Below is a small trained network, with its code and all its weights. Each question gives an input and a target symbol and asks what happens when units are switched off, that is, made to give their printed mean instead of their output.

import numpy as np


def w(rows, s, z=0):
    codes = np.array(rows[::2]) - 128.0
    scale = np.full(codes.shape[1], s)
    scale[-1] = z or s
    return codes * scale


def f(y):
    return y / 2 * (1 + np.tanh(0.7978845608 * (y + 0.044715 * y**3)))


def softmax(a):
    e = np.exp(a - a.max(-1, keepdims=True))
    return e / e.sum(-1, keepdims=True)


def log_softmax(a):
    a = a - a.max(-1, keepdims=True)
    return a - np.log(np.exp(a).sum(-1, keepdims=True))


def net(x, mask):
    ids = ['εηπστφψ'.index(c) for c in x.split()]
    T = len(ids)
    res = E[ids] + P[:T]
    u = 0
    for l in range(2):
        q, k, v = (res @ M[l].T for M in (Q, K, V))
        z = softmax(np.where(np.tri(T) > 0, q @ k.T / 3**0.5, -1e9)) @ v
        res = res + np.where(mask[u], z, O[l][:, -1]) @ O[l][:, :-1]
        u += 1
        y = f(res @ A[l][:, :-1].T + A[l][:, -1])
        res = res + np.where(mask[u : u + 8], y, B[l][:, -1]) @ B[l][:, :-1]
        u += 8
    return log_softmax(res[-1] @ U[:, :-1].T + U[:, -1])


Q, K, V, O, A, B = {}, {}, {}, {}, {}, {}
E = w([
[61,157,130,88,194],'ε',
[207,196,197,64,34],'η',
[134,83,196,124,133],'π',
[64,56,142,117,180],'σ',
[118,73,9,166,37],'τ',
[81,154,174,86,112],'φ',
[81,103,191,123,95],'ψ',
],0.015)
P = w([
[229,50,238,186,18],'0',
[83,140,44,25,136],'1',
[113,121,65,29,114],'2',
[117,159,61,11,121],'3',
[145,126,75,27,130],'4',
[164,136,77,3,135],'5',
[143,137,90,2,133],'6',
[194,148,83,4,77],'7',
],0.004)
Q[0] = w([
[168,154,174,84,150],'0.h1',
[124,108,62,7,95],'0.h1',
[186,178,243,31,159],'0.h1',
],0.013)
K[0] = w([
[77,143,33,160,69],'0.h1',
[123,60,154,240,62],'0.h1',
[135,185,11,178,91],'0.h1',
],0.012)
V[0] = w([
[170,94,158,183,90],'0.h1',
[196,24,126,8,171],'0.h1',
[220,121,1,234,124],'0.h1',
],0.0071)
O[0] = w([
[156,70,155,134,134,157],'0.h1',
[174,29,96,120,192,234],'0.h1',
[55,216,133,255,246,1],'0.h1',
],0.0062,0.0044)
A[0] = w([
[110,141,248,166,104,122],'0.n1',
[160,72,115,155,132,111],'0.n2',
[98,100,102,111,158,39],'0.n3',
[145,116,65,137,101,2],'0.n4',
[114,199,149,84,141,162],'0.n5',
[101,116,75,167,170,59],'0.n6',
[146,108,141,133,64,83],'0.n7',
[95,158,66,81,103,54],'0.n8',
],0.013,0.0037)
B[0] = w([
[183,35,113,153,77,191],'0.n1',
[85,187,167,133,192,215],'0.n2',
[192,166,181,100,97,204],'0.n3',
[84,253,69,204,84,129],'0.n4',
[77,104,168,174,75,205],'0.n5',
[171,124,43,52,167,133],'0.n6',
[153,97,100,114,228,254],'0.n7',
[150,66,154,141,216,170],'0.n8',
],0.011,0.0041)
Q[1] = w([
[120,207,84,164,198],'1.h1',
[122,8,94,122,104],'1.h1',
[93,172,54,212,113],'1.h1',
],0.016)
K[1] = w([
[119,122,137,3,165],'1.h1',
[79,30,120,218,151],'1.h1',
[78,112,184,45,122],'1.h1',
],0.015)
V[1] = w([
[9,74,81,63,77],'1.h1',
[183,92,94,85,61],'1.h1',
[147,41,122,229,174],'1.h1',
],0.013)
O[1] = w([
[79,125,81,38,64,105],'1.h1',
[127,149,125,157,3,253],'1.h1',
[129,40,107,223,203,252],'1.h1',
],0.011,0.014)
A[1] = w([
[159,140,143,180,171,61],'1.n1',
[95,163,133,41,131,40],'1.n2',
[199,92,141,96,106,193],'1.n3',
[128,186,169,202,100,1],'1.n4',
[9,161,178,149,145,25],'1.n5',
[97,78,203,123,74,84],'1.n6',
[120,148,92,173,177,147],'1.n7',
[93,198,83,163,114,78],'1.n8',
],0.011,0.004)
B[1] = w([
[162,73,125,67,41,207],'1.n1',
[246,75,152,136,109,153],'1.n2',
[56,158,139,133,161,229],'1.n3',
[190,202,181,62,194,198],'1.n4',
[108,231,153,72,63,127],'1.n5',
[125,241,130,118,179,247],'1.n6',
[135,151,100,89,78,173],'1.n7',
[143,113,117,121,218,139],'1.n8',
],0.013)
U = w([
[103,141,158,2,123,1],'ε',
[137,158,175,150,172,105],'η',
[126,107,152,139,126,109],'π',
[61,100,184,79,230,190],'σ',
[137,156,74,116,178,101],'τ',
[39,162,149,114,94,207],'φ',
[77,143,142,236,155,160],'ψ',
],0.0062,0.0035)

Each question gives the input, a string of symbols that net reads in full, and the target symbol t.
The units are the heads (3 rows each of Q, K, V and O) and the neurons (one row each of A and B). Each row of codes is followed by its name. A weight is (code - 128) times the scale printed after its matrix; where a second scale follows, it is the last column's (O, A, B and U).
mask holds one flag per unit, layer by layer, with each layer's heads first. A switched-off unit (its flag False) gives its mean, the last column of its rows in O or B, instead of its output. The means were averaged over made-up inputs and are rounded, as every weight is.
A unit's drop is (log p(t) with every unit on - log p(t) with that unit switched off) / (log p(t) with every unit on - log p(t) with every unit switched off).
The circuit of an input: a set's keep is (log p(t) with only the set's units on - log p(t) with every unit switched off) / (log p(t) with every unit on - log p(t) with every unit switched off). Starting from the 12 units with the biggest drops (on a tie, the unit counted first), units are removed one at a time, each time the one whose removal leaves the highest keep (on an exact tie, the one counted first), for as long as the keep stays at least 0.8.
circuit, biggest first: the units of the circuit, biggest drop first
unit that matters most: the unit with the biggest drop
k most important neurons: the k neurons with the biggest drops, biggest first
top k neurons in layer l: the k neurons of layer l with the biggest drops, biggest first
drop when u is switched off: that unit's drop, to one decimal
input ε σ ε φ, target ε: circuit, biggest first -> (1.h1; 0.h1)
input ε σ π φ φ σ η ψ, target ε: circuit, biggest first -> (1.h1; 0.h1)
input σ σ τ π σ η φ, target φ: 3 most important neurons -> (1.n5; 0.n5; 0.n3)
input π π π π σ π η φ, target π: unit that matters most -> 1.h1
input τ φ σ η, target η: 4 most important neurons -> (0.n6; 0.n1; 0.n5; 1.n4)
input ψ φ ε π, target ψ: circuit, biggest first -> (0.n1; 0.n7; 1.h1; 1.n4)
input σ η σ φ, target σ: circuit, biggest first -> (1.h1; 0.n2)
input η σ σ π η, target η: circuit, biggest first -> (1.h1; 0.n1; 1.n4; 0.n7)
input ψ σ σ π σ η π π, target ψ: circuit, biggest first -> (0.n1; 1.h1; 0.n7; 1.n4)
input ψ ε τ η ψ π, target π: 4 most important neurons -> (0.n1; 1.n1; 1.n6; 1.n3)
input η σ σ π, target η: circuit, biggest first -> (0.n1; 1.h1; 1.n4; 0.n7)
input η σ π ψ σ ψ, target η: circuit, biggest first -> (0.n1; 1.h1; 1.n4; 0.n7)
input φ ε τ, target τ: 3 most important neurons -> (0.n4; 1.n8; 0.n8)
input η η π τ π η ψ, target ψ: circuit, biggest first -> (0.n1; 0.h1; 1.n4; 1.h1)
input σ σ η σ σ σ π, target σ: top neuron in layer 0 -> (0.n2)
input ε ε η η φ τ ε, target ε: top 2 neurons in layer 0 -> (0.n5; 0.n1)
input ε η η σ σ η η, target ε: top 3 neurons in layer 0 -> (0.n7; 0.n1; 0.n2)
input φ ψ σ η ε, target φ: 2 most important neurons -> (0.n1; 0.n7)
input ψ η σ ε η, target ψ: 2 most important neurons -> (0.n7; 0.n1)
input η φ π π, target η: unit that matters most -> 0.n1
input σ σ η σ σ π σ τ, target τ: top 2 neurons in layer 0 -> (0.n4; 0.n7)
input π ε σ σ ε σ, target π: 2 most important neurons -> (1.n1; 0.n1)
input σ σ φ, target σ: drop when 0.n2 is switched off -> 0.3
input ψ ε σ σ η σ η ψ, target ψ: drop when 0.n6 is switched off -> 0.0
input σ ε τ η ε, target ε: drop when 0.n7 is switched off -> 0.2
input φ ε σ σ, target φ: drop when 0.n1 is switched off -> 0.7
input σ σ π η η ε η, target σ: top 2 neurons in layer 0 -> (0.n2; 0.n7)
